Here is a tiny trained network, its code and every weight. The questions are about switching its units off for an input and a class, where a switched-off unit gives its printed mean instead of its output.

import numpy as np


def w(rows, s, z=0):
    codes = np.array(rows[::2]) - 128.0
    scale = np.full(codes.shape[1], s)
    scale[-1] = z or s
    return codes * scale


def norm(h):
    return h / np.sqrt((h * h).mean(-1, keepdims=True) + 1e-5)


def f(y):
    return np.maximum(y, 0)


def log_softmax(a):
    a = a - a.max(-1, keepdims=True)
    return a - np.log(np.exp(a).sum(-1, keepdims=True))


def net(x, mask):
    res = np.array(x, float).reshape(1, 8) / 4 @ E
    u = 0
    for l in range(4):
        y = f(norm(res) @ A[l][:, :-1].T + A[l][:, -1])
        res = res + np.where(mask[u : u + 4], y, B[l][:, -1]) @ B[l][:, :-1]
        u += 4
    return log_softmax(norm(res)[-1] @ U[:, :-1].T + U[:, -1])


A, B = {}, {}
E = w([
[158,95,136,5,97],'x0',
[127,130,128,129,121],'x1',
[106,139,227,110,166],'x2',
[127,127,128,128,131],'x3',
[118,21,148,196,112],'x4',
[128,127,126,127,126],'x5',
[128,129,128,129,127],'x6',
[130,127,129,130,134],'x7',
],0.0023)
A[0] = w([
[201,188,76,51,153,49],'L0N0',
[166,111,153,251,150,152],'L0N1',
[149,222,16,191,85,4],'L0N2',
[165,110,208,47,63,106],'L0N3',
],0.0034,0.0027)
B[0] = w([
[2,104,111,164,91,192],'L0N0',
[76,147,75,102,128,250],'L0N1',
[95,124,153,26,252,188],'L0N2',
[129,144,78,113,190,195],'L0N3',
],0.0048,0.0026)
A[1] = w([
[97,75,87,120,149,3],'L1N0',
[213,61,253,111,181,88],'L1N1',
[143,164,166,156,148,92],'L1N2',
[99,210,139,97,150,132],'L1N3',
],0.0036,0.0013)
B[1] = w([
[141,122,111,185,110,180],'L1N0',
[34,178,4,132,47,164],'L1N1',
[178,116,121,137,100,144],'L1N2',
[199,116,147,138,162,250],'L1N3',
],0.0038,0.002)
A[2] = w([
[97,182,117,154,138,162],'L2N0',
[84,84,192,195,97,84],'L2N1',
[115,150,99,109,88,6],'L2N2',
[253,62,118,122,65,41],'L2N3',
],0.0054,0.0017)
B[2] = w([
[178,73,158,157,138,252],'L2N0',
[183,174,69,2,203,217],'L2N1',
[90,109,124,175,70,153],'L2N2',
[206,165,254,159,178,175],'L2N3',
],0.0044,0.0021)
A[3] = w([
[22,162,116,64,2,150],'L3N0',
[150,59,42,99,84,249],'L3N1',
[84,115,67,201,209,143],'L3N2',
[149,219,166,239,147,187],'L3N3',
],0.0039,0.0017)
B[3] = w([
[80,99,37,239,123,193],'L3N0',
[124,156,211,243,60,247],'L3N1',
[106,190,124,12,99,252],'L3N2',
[196,1,182,144,38,183],'L3N3',
],0.0034)
U = w([
[115,166,120,7,230,180],'0',
[41,113,58,195,22,170],'1',
[232,76,254,183,102,2],'2',
],0.0071,0.00014)

Each question gives the input, the list of numbers given to net, and the class t.
The units are the neurons (one row each of A and B). Each row of codes is followed by its name. A weight is (code - 128) times the scale printed after its matrix; where a second scale follows, it is the last column's (A, B and U).
mask holds one flag per neuron, layer by layer. A switched-off neuron (its flag False) gives its mean, the last column of its row in B, instead of its output. The means were averaged over made-up inputs and are rounded, as every weight is.
A unit's drop is (log p(t) with every unit on - log p(t) with that unit switched off) / (log p(t) with every unit on - log p(t) with every unit switched off).
The circuit of an input: a set's keep is (log p(t) with only the set's units on - log p(t) with every unit switched off) / (log p(t) with every unit on - log p(t) with every unit switched off). Starting from the 12 units with the biggest drops (on a tie, the unit counted first), units are removed one at a time, each time the one whose removal leaves the highest keep (on an exact tie, the one counted first), for as long as the keep stays at least 0.8.
circuit, biggest first: the units of the circuit, biggest drop first
unit that matters most: the unit with the biggest drop
k most important neurons: the k neurons with the biggest drops, biggest first
top k neurons in layer l: the k neurons of layer l with the biggest drops, biggest first
drop when u is switched off: that unit's drop, to one decimal
input [-3,-4,2,6,5,2,5,-5], class 0: circuit, biggest first : [L2N1]
input [3,1,8,7,1,-4,-8,8], class 1: circuit, biggest first : [L1N1, L0N2, L3N0]
input [0,4,1,-5,-5,5,-5,-3], class 2: 2 most important neurons : [L0N1, L2N0]
input [-7,-7,2,-3,-6,-4,-6,-1], class 2: 2 most important neurons : [L3N3, L2N1]
input [-7,5,1,1,-7,-6,-4,4], class 2: circuit, biggest first : [L3N3, L2N0]
input [2,-4,0,2,-1,4,0,3], class 1: 4 most important neurons : [L0N0, L0N2, L2N3, L2N1]
input [-8,3,3,6,8,1,-6,7], class 0: circuit, biggest first : [L2N1, L3N2]
input [6,-5,0,-1,1,-4,0,-2], class 2: 4 most important neurons : [L0N1, L0N2, L0N3, L2N1]
input [1,-2,-5,6,4,4,-5,4], class 2: circuit, biggest first : [L2N3, L0N0]
input [6,-1,-1,8,-3,5,7,8], class 1: 2 most important neurons : [L0N0, L0N2]
input [2,8,7,-3,2,-4,7,7], class 1: top 2 neurons in layer 0 : [L0N2, L0N1]
input [2,-6,2,-2,7,-7,3,-1], class 1: 3 most important neurons : [L1N1, L0N0, L3N1]
input [3,-3,-1,1,2,-3,-3,-1], class 2: 3 most important neurons : [L0N2, L0N1, L2N1]
input [8,0,-4,-3,2,1,1,1], class 2: 2 most important neurons : [L2N3, L0N1]
input [4,-8,-3,8,-5,-5,3,-8], class 1: unit that matters most : L0N0
input [8,6,-2,-5,-5,4,-7,5], class 1: top 2 neurons in layer 0 : [L0N0, L0N2]
input [1,7,5,-6,8,-2,0,-1], class 1: top 2 neurons in layer 0 : [L0N0, L0N2]
input [-3,3,7,0,-8,-6,-4,-3], class 2: top 2 neurons in layer 3 : [L3N3, L3N2]
input [-7,2,4,2,-4,3,6,7], class 2: drop when L3N3 is switched off : 0.4
input [2,-1,-2,0,-1,-4,3,4], class 1: circuit, biggest first : [L0N0]
input [-3,1,-5,2,-3,-3,-2,6], class 0: drop when L0N2 is switched off : 2.2
input [-1,0,5,-4,2,-2,1,7], class 0: drop when L1N1 is switched off : 0.0
